Here is a tiny trained network, its code and every weight. The questions are about switching its units off for an input and a target symbol, where a switched-off unit gives its printed mean instead of its output.

import numpy as np


def w(rows, s, z=0):
    codes = np.array(rows[::2]) - 128.0
    scale = np.full(codes.shape[1], s)
    scale[-1] = z or s
    return codes * scale


def norm(h):
    return h / np.sqrt((h * h).mean(-1, keepdims=True) + 1e-5)


def f(y):
    return np.maximum(y, 0)


def softmax(a):
    e = np.exp(a - a.max(-1, keepdims=True))
    return e / e.sum(-1, keepdims=True)


def log_softmax(a):
    a = a - a.max(-1, keepdims=True)
    return a - np.log(np.exp(a).sum(-1, keepdims=True))


def net(x, mask):
    ids = ['ΓΔΨΩαβεζηλμτφ'.index(c) for c in x.split()]
    T = len(ids)
    res = E[ids] + P[:T]
    r = norm(res)
    for j in range(3):
        rows = slice(3 * j, 3 * j + 3)
        q, k, v = (r @ M[0][rows].T for M in (Q, K, V))
        z = softmax(np.where(np.tri(T) > 0, q @ k.T / 3**0.5, -1e9)) @ v
        o = O[0][rows]
        res = res + np.where(mask[j], z, o[:, -1]) @ o[:, :-1]
    y = f(norm(res) @ A[0][:, :-1].T + A[0][:, -1])
    res = res + np.where(mask[3:11], y, B[0][:, -1]) @ B[0][:, :-1]
    return log_softmax(norm(res)[-1] @ U[:, :-1].T + U[:, -1])


Q, K, V, O, A, B = {}, {}, {}, {}, {}, {}
E = w([
[82,125,120,121,153],'Γ',
[110,138,152,167,162],'Δ',
[127,162,161,190,149],'Ψ',
[42,150,143,205,200],'Ω',
[48,174,103,169,125],'α',
[127,175,167,224,136],'β',
[8,156,131,219,218],'ε',
[13,137,65,149,192],'ζ',
[85,145,82,121,136],'η',
[83,156,80,115,111],'λ',
[121,82,91,156,106],'μ',
[138,76,160,94,164],'τ',
[120,116,183,112,81],'φ',
],0.0016)
P = w([
[6,105,148,208,172],'0',
[31,113,143,196,157],'1',
[49,115,138,179,145],'2',
[50,118,131,164,145],'3',
[65,118,127,152,143],'4',
[76,122,120,145,137],'5',
[87,129,116,135,139],'6',
[97,129,118,125,139],'7',
[113,137,117,122,139],'8',
[125,140,110,112,141],'9',
[134,140,101,96,137],'10',
[141,148,103,91,138],'11',
[143,154,111,104,153],'12',
],0.0014)
Q[0] = w([
[7,182,16,215,226],'H0',
[12,207,19,224,239],'H0',
[18,241,33,217,252],'H0',
[187,163,178,31,63],'H1',
[165,102,170,9,37],'H1',
[78,144,109,248,231],'H1',
[21,41,44,162,236],'H2',
[221,164,233,80,108],'H2',
[16,16,32,160,172],'H2',
],0.0037)
K[0] = w([
[246,108,111,14,58],'H0',
[252,112,72,9,41],'H0',
[233,97,47,31,19],'H0',
[209,100,177,210,42],'H1',
[223,71,245,247,35],'H1',
[66,209,11,8,201],'H1',
[216,244,141,36,134],'H2',
[25,58,116,216,152],'H2',
[219,244,198,16,108],'H2',
],0.0036)
V[0] = w([
[83,253,108,83,68],'H0',
[137,31,128,49,63],'H0',
[151,119,19,196,41],'H0',
[113,120,233,167,103],'H1',
[80,169,115,119,188],'H1',
[157,242,171,105,83],'H1',
[105,94,26,121,202],'H2',
[112,123,73,168,69],'H2',
[162,171,88,182,189],'H2',
],0.0022)
O[0] = w([
[41,199,140,93,45,128],'H0',
[84,44,160,107,114,59],'H0',
[130,100,67,254,73,140],'H0',
[114,50,137,96,103,128],'H1',
[166,140,173,136,128,252],'H1',
[78,121,131,168,125,10],'H1',
[179,122,83,85,137,219],'H2',
[149,126,105,136,66,163],'H2',
[195,184,102,205,164,151],'H2',
],0.0032,0.002)
A[0] = w([
[106,248,149,162,117,115],'N0',
[100,143,131,136,28,1],'N1',
[19,79,108,199,171,147],'N2',
[131,106,254,216,91,149],'N3',
[174,86,146,87,188,127],'N4',
[109,186,19,111,133,121],'N5',
[228,152,148,106,49,161],'N6',
[150,98,252,111,14,213],'N7',
],0.0022,0.0028)
B[0] = w([
[136,163,124,41,121,222],'N0',
[98,181,195,245,91,128],'N1',
[144,107,138,115,47,248],'N2',
[172,78,125,62,39,167],'N3',
[181,76,187,147,162,154],'N4',
[178,74,165,123,142,255],'N5',
[45,77,131,194,117,184],'N6',
[2,87,174,68,81,171],'N7',
],0.0029,0.0018)
U = w([
[130,184,210,213,189,97],'Γ',
[237,15,246,85,225,4],'Δ',
[239,251,26,8,62,101],'Ψ',
[12,158,4,191,248,243],'Ω',
[184,220,210,165,77,22],'α',
[241,241,17,70,245,153],'β',
[10,12,242,8,7,198],'ε',
[67,207,235,245,221,42],'ζ',
[242,8,238,17,244,130],'η',
[227,234,245,215,9,57],'λ',
[242,6,4,249,10,232],'μ',
[117,246,57,55,10,62],'τ',
[248,172,229,155,158,69],'φ',
],0.0037,0.0036)

Each question gives the input, a string of symbols that net reads in full, and the target symbol t.
The units are the heads (3 rows each of Q, K, V and O) and the neurons (one row each of A and B). Each row of codes is followed by its name. A weight is (code - 128) times the scale printed after its matrix; where a second scale follows, it is the last column's (O, A, B and U).
mask holds one flag per unit, heads first, then neurons. A switched-off unit (its flag False) gives its mean, the last column of its rows in O or B, instead of its output. The means were averaged over made-up inputs and are rounded, as every weight is.
A unit's drop is (log p(t) with every unit on - log p(t) with that unit switched off) / (log p(t) with every unit on - log p(t) with every unit switched off).
The circuit of an input: a set's keep is (log p(t) with only the set's units on - log p(t) with every unit switched off) / (log p(t) with every unit on - log p(t) with every unit switched off). Starting from all 11 units, units are removed one at a time, each time the one whose removal leaves the highest keep (on an exact tie, the one counted first), for as long as the keep stays at least 0.8.
units of the circuit, in order: the units of the circuit, biggest drop first
unit that matters most: the unit with the biggest drop
k most important neurons: the k neurons with the biggest drops, biggest first
heads that matter: for each layer, one digit per head in row order, 1 if its drop is at least 0.15 and else 0, layers parted by /
drop of u: that unit's drop, to one decimal
input β μ Ω η Ω Ω ζ Γ μ η η φ ζ, target ε: units of the circuit, in order	(H0)
input μ η μ η Δ β η φ μ, target ε: units of the circuit, in order	(H2 N7)
input α Δ η ζ φ ζ, target ε: units of the circuit, in order	(N2 H2)
input μ α ε μ λ, target μ: units of the circuit, in order	(H0 N5)
input μ Ψ φ Ψ, target ε: units of the circuit, in order	(H2 H1 N7)
input α φ μ ζ φ η ζ Ω τ η, target η: units of the circuit, in order	(H0 N4)
input ζ Δ Δ Ω μ ζ, target μ: units of the circuit, in order	(H0 N2)
input ε μ φ Δ μ φ ζ λ, target ε: heads that matter	101
input η λ φ ε, target ε: heads that matter	001
input η Ω μ Ψ φ β, target ε: heads that matter	000
input β μ ζ ζ η λ φ Ω, target ε: 2 most important neurons	(N2 N3)
input φ μ ε ζ η λ φ Γ ζ μ Ω μ λ, target μ: heads that matter	100
input β ζ μ ζ ζ ζ Δ Δ Δ β φ η, target ε: heads that matter	100
input η μ η μ Δ Ψ, target μ: units of the circuit, in order	(H0 N3)
input μ Ω ζ ζ Γ η ζ ζ Γ μ β φ α, target ε: heads that matter	100
input ζ ε β Ω τ ζ Ω λ α Ω η φ, target ε: unit that matters most	N6
input μ φ ε, target ε: heads that matter	011
input ζ ζ ζ μ ζ ζ μ η φ ζ η μ η, target μ: 3 most important neurons	(N5 N6 N0)
input τ η η μ Ω, target μ: 2 most important neurons	(N2 N3)
input Δ Γ Γ ζ Ω η α α τ ζ Ω μ β, target μ: 2 most important neurons	(N3 N6)
input φ φ μ, target ε: units of the circuit, in order	(H2)
input Ω τ ζ Γ, target η: drop of H0	0.2
input ζ η Ω τ Δ μ φ ε ζ μ ε, target μ: drop of H0	1.1
input μ Δ β φ Γ α μ ζ μ ζ Γ φ λ, target ε: drop of H0	1.2
input ζ ζ μ φ ζ Ω Ω ζ τ η, target η: drop of H1	0.0
